Below are the code and all the weights of a small trained network. Each question names an input and a class and asks about switching units off, where a switched-off unit gives its printed mean instead of its output.

import numpy as np


def w(rows, s, z=0):
    codes = np.array(rows[::2]) - 128.0
    scale = np.full(codes.shape[1], s)
    scale[-1] = z or s
    return codes * scale


def norm(h):
    return h / np.sqrt((h * h).mean(-1, keepdims=True) + 1e-5)


def f(y):
    return np.maximum(y, 0)


def log_softmax(a):
    a = a - a.max(-1, keepdims=True)
    return a - np.log(np.exp(a).sum(-1, keepdims=True))


def net(x, mask):
    res = np.array(x, float).reshape(1, 2) / 4 @ E
    u = 0
    for l in range(2):
        y = f(norm(res) @ A[l][:, :-1].T + A[l][:, -1])
        res = res + np.where(mask[u : u + 11], y, B[l][:, -1]) @ B[l][:, :-1]
        u += 11
    return log_softmax(norm(res)[-1] @ U[:, :-1].T + U[:, -1])


A, B = {}, {}
E = w([
[118,254,118,155],'x0',
[23,89,78,109],'x1',
],0.0098)
A[0] = w([
[88,128,209,169,57],'L0N0',
[163,128,234,124,101],'L0N1',
[205,132,31,98,8],'L0N2',
[152,136,84,3,251],'L0N3',
[114,122,41,126,16],'L0N4',
[97,163,128,130,109],'L0N5',
[186,56,122,111,184],'L0N6',
[12,95,200,91,107],'L0N7',
[140,212,84,114,131],'L0N8',
[163,181,198,127,117],'L0N9',
[107,85,41,128,117],'L0N10',
],0.0046,0.002)
B[0] = w([
[97,111,137,138,128],'L0N0',
[126,112,78,195,213],'L0N1',
[132,100,140,136,128],'L0N2',
[117,136,146,187,226],'L0N3',
[128,118,130,157,145],'L0N4',
[104,111,157,171,170],'L0N5',
[64,177,187,179,254],'L0N6',
[246,136,49,187,219],'L0N7',
[70,74,218,197,239],'L0N8',
[145,106,3,160,234],'L0N9',
[88,143,171,181,203],'L0N10',
],0.011,0.0024)
A[1] = w([
[111,124,109,122,27],'L1N0',
[129,125,107,98,19],'L1N1',
[103,236,134,73,75],'L1N2',
[145,21,178,65,46],'L1N3',
[41,106,38,63,24],'L1N4',
[103,121,92,156,67],'L1N5',
[84,128,93,120,2],'L1N6',
[103,116,174,130,142],'L1N7',
[128,146,89,133,86],'L1N8',
[124,190,130,105,96],'L1N9',
[254,140,173,80,188],'L1N10',
],0.018,0.0019)
B[1] = w([
[142,128,119,135,145],'L1N0',
[131,139,119,130,128],'L1N1',
[61,150,211,111,200],'L1N2',
[2,179,203,119,248],'L1N3',
[218,164,29,144,229],'L1N4',
[154,115,158,101,253],'L1N5',
[156,144,86,156,185],'L1N6',
[159,97,125,120,202],'L1N7',
[107,82,147,123,177],'L1N8',
[54,57,108,95,178],'L1N9',
[174,142,14,132,243],'L1N10',
],0.024,0.0048)
U = w([
[190,170,15,165,208],'0',
[3,163,205,133,205],'1',
[208,46,209,165,136],'2',
[163,149,157,62,2],'3',
[164,134,153,19,7],'4',
],0.016,0.0057)

Each question gives the input, the list of numbers given to net, and the class t.
The units are the neurons (one row each of A and B). Each row of codes is followed by its name. A weight is (code - 128) times the scale printed after its matrix; where a second scale follows, it is the last column's (A, B and U).
mask holds one flag per neuron, layer by layer. A switched-off neuron (its flag False) gives its mean, the last column of its row in B, instead of its output. The means were averaged over made-up inputs and are rounded, as every weight is.
A unit's drop is (log p(t) with every unit on - log p(t) with that unit switched off) / (log p(t) with every unit on - log p(t) with every unit switched off).
The circuit of an input: a set's keep is (log p(t) with only the set's units on - log p(t) with every unit switched off) / (log p(t) with every unit on - log p(t) with every unit switched off). Starting from the 12 units with the biggest drops (on a tie, the unit counted first), units are removed one at a time, each time the one whose removal leaves the highest keep (on an exact tie, the one counted first), for as long as the keep stays at least 0.8.
circuit, biggest first: the units of the circuit, biggest drop first
unit that matters most: the unit with the biggest drop
top k neurons: the k neurons with the biggest drops, biggest first
k most important neurons of layer l: the k neurons of layer l with the biggest drops, biggest first
drop when u is switched off: that unit's drop, to one decimal
input [-4,-8], class 0: unit that matters most => L1N10
input [-3,1], class 2: circuit, biggest first => [L0N6, L1N3, L1N10, L0N7]
input [-1,1], class 2: top 4 neurons => [L1N3, L1N10, L1N4, L1N2]
input [-3,-1], class 2: circuit, biggest first => [L0N6, L1N3, L1N10]
input [8,8], class 0: top 2 neurons => [L1N4, L1N3]
input [0,-3], class 2: top 2 neurons => [L0N9, L0N1]
input [1,3], class 2: top 3 neurons => [L1N3, L0N7, L1N10]
input [6,-5], class 1: top 2 neurons => [L1N2, L0N7]
input [-8,8], class 0: 2 most important neurons of layer 1 => [L1N4, L1N2]
input [3,3], class 2: 3 most important neurons of layer 0 => [L0N9, L0N6, L0N8]
input [-7,7], class 0: top 2 neurons => [L1N4, L0N8]
input [3,0], class 2: 4 most important neurons of layer 1 => [L1N3, L1N10, L1N4, L1N2]
input [-2,-1], class 2: top 2 neurons => [L0N6, L1N3]
input [-4,7], class 0: circuit, biggest first => [L1N4]
input [-6,1], class 1: drop when L1N3 is switched off => 0.3
input [7,-4], class 1: drop when L0N9 is switched off => 0.0
input [0,5], class 0: drop when L1N4 is switched off => 0.1
input [6,7], class 0: 2 most important neurons of layer 1 => [L1N4, L1N3]
